Moves between items:
* | h v
z680 | z672 z117
z898 | z816 z107
z235 | z732 z756
z502 | z672 z493
z58 | z954 z290
z997 | z32 z32
z32 | z493 z575
z857 | z575 z857
z551 | z690 z997
z756 | z898 z642
z995 | z262 z262
z780 | z868 z954
z144 | z496 z995
z814 | z290 z857
z954 | z235 z954
z117 | z551 z32
z715 | z493 z556
z107 | z562 z672
z575 | z425 z290
z816 | z642 z562
z493 | z857 z425
z262 | z780 z58
z690 | z935 z502
z556 | z144 z715
z672 | z567 z551
z496 | z496 z262
z567 | z117 z690
z642 | z107 z680
z909 | z756 z816
z169 | z144 z144
z290 | z556 z814
z935 | z997 z814
z868 | z954 z235
z562 | z680 z567
z732 | z107 z898
z425 | z690 z556

One row for each item, in no order:
Each row stands for one item.
row 1: -29,-155,37,131,213,4,-71,-4,140,-136,-5,21,92,233,46,20,-195,-45,42,174,-37,-10,80,140,-215,4,-12,6
row 2: 123,83,135,238,-108,6,-76,7,137,97,-3,-42,186,-118,96,16,96,-154,-185,-82,109,0,59,143,133,-4,-4,-31
row 3: -2,-7,-121,-225,271,-2,54,22,-103,-183,18,-14,-164,36,-114,-7,-25,132,271,7,2,-3,-63,-92,-43,-7,25,-5
row 4: -73,-93,259,156,-125,15,16,1,-67,66,-13,67,182,129,202,16,-125,-248,-8,91,-69,-1,-50,-77,-129,-23,-50,17
row 5: -159,174,82,144,31,-3,-30,5,89,-8,4,99,90,-258,52,1,199,-86,-87,-170,-160,-3,42,91,208,-14,-16,83
row 6: -1,45,-74,-217,171,-7,71,-10,-203,-134,-6,-12,-137,-83,-29,17,64,66,293,-56,-1,11,-83,-198,62,5,-6,10
row 7: -29,-95,215,106,-211,0,43,-5,-132,117,5,48,150,146,170,-11,-135,-230,-28,91,-44,-3,-44,-127,-134,4,-69,15
row 8: 191,153,120,7,74,15,45,1,-100,-53,1,-68,55,-216,81,-7,202,-110,131,-152,186,0,-63,-78,198,4,-16,-79
row 9: 117,-78,-48,-133,-362,12,23,2,-93,216,-12,-85,-74,112,-43,-3,-95,47,-157,88,132,-18,-63,-113,-99,0,23,-60
row 10: -80,-125,197,194,6,24,-10,-1,21,-13,-19,63,182,206,154,-14,-184,-193,1,127,-87,-6,19,18,-174,-11,-35,17
row 11: 100,127,139,237,-23,-9,-52,26,105,16,21,-29,169,-214,92,1,148,-159,-130,-115,85,-31,55,119,196,6,8,-18
row 12: 45,-155,-24,144,221,7,-70,-23,185,-132,-4,-17,60,215,-2,8,-183,5,-7,132,45,-1,82,187,-205,-6,-17,-19
row 13: -53,28,-106,-232,223,-12,59,-20,-146,-157,25,14,-138,-34,-61,-4,27,93,300,-26,-67,12,-63,-170,21,-1,15,28
row 14: -57,-5,-232,-175,-240,3,-21,-1,43,171,0,0,-189,11,-182,-3,-10,216,-196,3,-55,-6,22,32,7,-5,39,6
row 15: 122,118,130,237,-16,-26,-58,-9,148,33,15,-37,184,-156,94,-3,149,-140,-144,-94,124,3,68,150,152,-3,-21,-66
row 16: 61,183,73,-61,123,4,49,7,-125,-84,-3,-26,-8,-267,35,-8,211,-67,220,-143,62,-16,-83,-119,222,1,11,-37
row 17: 93,-43,-144,-192,-332,-9,24,-18,-66,209,3,-67,-150,64,-98,10,-64,149,-168,52,93,3,-17,-45,-85,-4,24,-39
row 18: 102,128,57,-126,137,-15,85,-3,-191,-101,-5,-46,-47,-185,45,-15,159,-60,240,-137,96,3,-135,-175,181,-5,-10,-65
row 19: 95,-110,-142,10,273,9,-67,-3,136,-171,-7,-58,-30,149,-88,-3,-155,146,65,116,92,-9,83,166,-153,-19,4,-54
row 20: 18,-48,-167,-163,300,8,5,-20,-22,-193,7,-19,-146,75,-108,19,-69,185,246,57,24,9,21,-29,-83,-11,18,14
row 21: 5,-112,-125,-41,317,-1,-34,12,54,-203,-5,-7,-82,161,-111,-3,-140,131,149,118,25,-17,37,58,-151,-8,31,-9
row 22: 54,-103,-139,-19,302,0,-41,6,103,-196,16,-45,-70,164,-92,11,-144,138,111,110,55,12,75,121,-163,4,18,-24
row 23: -35,34,-96,-233,210,2,57,-13,-177,-150,-4,3,-157,-46,-64,-11,48,88,300,-45,-49,3,-87,-180,42,3,-6,20
row 24: -8,79,-27,-206,151,7,77,6,-222,-118,-1,20,-107,-103,-32,-4,100,29,321,-83,-4,6,-110,-199,114,3,14,-3
row 25: -180,118,-8,-149,172,-12,38,21,-122,-113,2,103,-79,-176,-34,14,143,31,220,-117,-180,-12,-49,-146,149,-2,17,64
row 26: 112,-45,226,146,-285,-9,9,11,-40,177,5,-10,174,78,164,2,-67,-217,-149,64,106,-5,-21,-42,-66,0,-23,-30
row 27: 90,-34,-187,-208,-285,6,25,-17,-37,191,2,-75,-180,37,-154,0,-54,194,-153,28,85,15,-16,-54,-44,4,24,-41
row 28: 76,-133,-98,106,241,-1,-85,-15,201,-134,-18,-52,10,194,-56,13,-161,76,-8,105,82,3,121,205,-171,-2,5,-36
row 29: -254,96,-5,129,-65,17,-70,1,142,78,-21,131,68,-126,1,-12,122,9,-191,-79,-242,6,82,141,131,1,-12,118
row 30: -192,147,49,134,-2,13,-23,11,88,31,-14,106,93,-241,38,-4,185,-64,-112,-137,-178,-7,43,102,213,0,8,86
row 31: -89,-109,239,149,-99,6,25,10,-75,52,4,80,173,158,156,5,-133,-252,11,91,-94,5,-30,-71,-149,12,-19,27
row 32: 213,112,131,220,-42,-6,-34,17,100,40,-2,-73,188,-150,106,-2,115,-136,-122,-85,192,-17,45,110,121,-1,-22,-90
row 33: -78,127,-20,-157,149,-5,75,-25,-173,-115,16,22,-79,-185,-9,7,152,16,253,-120,-71,19,-91,-187,167,-24,4,37
row 34: 37,-149,-73,96,265,3,-59,-2,171,-167,-9,-21,-3,199,-47,-7,-197,66,24,117,30,-7,65,190,-177,-3,8,-29
row 35: -217,81,-35,102,-133,3,-48,-15,142,105,0,109,24,-115,-25,-9,100,33,-247,-77,-221,8,70,162,113,17,-15,95
row 36: -53,11,-212,-167,-266,6,-3,-9,28,179,-14,-10,-188,-2,-166,-22,-4,213,-203,1,-45,3,25,29,-5,6,27,12

Each item, then its row:
z575 row 11
z898 row 34
z144 row 36
z169 row 14
z551 row 24
z556 row 35
z814 row 32
z935 row 8
z32 row 16
z780 row 7
z995 row 17
z117 row 6
z680 row 3
z290 row 2
z425 row 30
z997 row 18
z642 row 22
z690 row 33
z567 row 23
z756 row 12
z562 row 20
z732 row 1
z493 row 5
z262 row 9
z235 row 10
z496 row 27
z672 row 13
z107 row 21
z857 row 15
z954 row 4
z502 row 25
z58 row 26
z909 row 28
z715 row 29
z816 row 19
z868 row 31

